Below is a small trained network, with its code and all its weights. Each question gives an input and a class and asks what happens when units are switched off, that is, made to give their printed mean instead of their output.

import numpy as np


def w(rows, s, z=0):
    codes = np.array(rows[::2]) - 128.0
    scale = np.full(codes.shape[1], s)
    scale[-1] = z or s
    return codes * scale


def norm(h):
    return h / np.sqrt((h * h).mean(-1, keepdims=True) + 1e-5)


def f(y):
    return y / 2 * (1 + np.tanh(0.7978845608 * (y + 0.044715 * y**3)))


def log_softmax(a):
    a = a - a.max(-1, keepdims=True)
    return a - np.log(np.exp(a).sum(-1, keepdims=True))


def net(x, mask):
    res = np.array(x, float).reshape(1, 4) / 4 @ E
    u = 0
    for l in range(2):
        y = f(norm(res) @ A[l][:, :-1].T + A[l][:, -1])
        res = res + np.where(mask[u : u + 4], y, B[l][:, -1]) @ B[l][:, :-1]
        u += 4
    return log_softmax(norm(res)[-1] @ U[:, :-1].T + U[:, -1])


A, B = {}, {}
E = w([
[145,61,19,135,139,164,168,139,60],'x0',
[231,147,112,75,2,143,148,93,130],'x1',
[219,159,201,87,137,69,208,106,51],'x2',
[237,52,165,174,81,154,181,193,150],'x3',
],0.0042)
A[0] = w([
[140,33,118,203,214,160,146,160,142,55],'L0N1',
[222,215,207,60,13,55,171,103,117,149],'L0N2',
[36,153,233,165,211,62,70,180,164,47],'L0N3',
[253,128,184,159,107,71,206,158,105,2],'L0N4',
],0.0039,0.0025)
B[0] = w([
[163,92,165,73,104,156,238,191,33,151],'L0N1',
[98,97,199,143,35,59,222,69,91,252],'L0N2',
[99,199,101,119,206,61,51,61,124,239],'L0N3',
[63,108,177,2,90,86,117,7,104,183],'L0N4',
],0.0065,0.0037)
A[1] = w([
[119,91,131,164,211,110,189,175,97,2],'L1N1',
[96,185,101,122,74,135,79,68,152,224],'L1N2',
[153,162,254,125,34,105,177,121,109,144],'L1N3',
[141,84,77,112,101,204,157,227,179,11],'L1N4',
],0.0063,0.0019)
B[1] = w([
[96,142,156,210,128,67,197,133,34,142],'L1N1',
[111,175,255,75,194,7,69,31,140,211],'L1N2',
[195,23,165,59,22,130,174,33,231,254],'L1N3',
[176,179,96,105,129,194,133,140,201,155],'L1N4',
],0.0059,0.006)
U = w([
[110,89,126,203,164,132,211,213,35,14],'0',
[87,185,146,128,173,66,1,88,139,250],'1',
[173,44,202,89,42,89,213,51,143,153],'2',
[179,97,63,149,99,246,134,196,188,1],'3',
],0.0095,0.0017)

Each question gives the input, the list of numbers given to net, and the class t.
The units are the neurons (one row each of A and B). Each row of codes is followed by its name. A weight is (code - 128) times the scale printed after its matrix; where a second scale follows, it is the last column's (A, B and U).
mask holds one flag per neuron, layer by layer. A switched-off neuron (its flag False) gives its mean, the last column of its row in B, instead of its output. The means were averaged over made-up inputs and are rounded, as every weight is.
A unit's drop is (log p(t) with every unit on - log p(t) with that unit switched off) / (log p(t) with every unit on - log p(t) with every unit switched off).
The circuit of an input: a set's keep is (log p(t) with only the set's units on - log p(t) with every unit switched off) / (log p(t) with every unit on - log p(t) with every unit switched off). Starting from all 8 units, units are removed one at a time, each time the one whose removal leaves the highest keep (on an exact tie, the one counted first), for as long as the keep stays at least 0.8.
units of the circuit, in order: the units of the circuit, biggest drop first
most important unit: the unit with the biggest drop
top k neurons: the k neurons with the biggest drops, biggest first
top k neurons in layer l: the k neurons of layer l with the biggest drops, biggest first
drop of u: that unit's drop, to one decimal
input [-4,-4,0,4], class 1: units of the circuit, in order	(L0N3)
input [-3,-3,-5,4], class 3: top 2 neurons in layer 1	(L1N2; L1N4)
input [6,4,-1,3], class 3: units of the circuit, in order	(L0N2; L1N2; L1N3)
input [2,-6,4,3], class 0: units of the circuit, in order	(L0N2; L1N3; L1N2)
input [8,-6,4,5], class 0: top 2 neurons	(L0N2; L1N3)
input [2,5,-5,-3], class 1: top 2 neurons	(L1N2; L1N3)
input [-4,-7,7,1], class 1: top 3 neurons in layer 0	(L0N3; L0N2; L0N1)
input [2,-7,0,-2], class 0: top 2 neurons in layer 0	(L0N1; L0N4)
input [6,-5,-6,8], class 3: top 4 neurons	(L1N4; L0N2; L0N3; L1N2)
input [2,-6,-8,1], class 0: units of the circuit, in order	(L0N1; L1N3; L1N2)
input [2,6,-8,0], class 3: top 4 neurons	(L0N3; L0N4; L1N4; L0N2)
input [3,-6,-5,4], class 0: top 3 neurons	(L1N1; L0N1; L1N3)
input [8,4,0,-4], class 3: top 2 neurons in layer 0	(L0N3; L0N4)
input [4,0,1,-6], class 1: units of the circuit, in order	(L1N3)
input [8,-3,1,7], class 0: top 2 neurons in layer 1	(L1N3; L1N1)
input [6,0,-7,6], class 3: drop of L1N4	0.2
input [7,-8,4,-8], class 0: drop of L0N4	0.2
input [-1,-2,-6,3], class 3: drop of L1N4	0.2
input [8,-6,3,-6], class 0: drop of L1N2	0.1
input [2,-2,-7,4], class 3: most important unit	L1N4
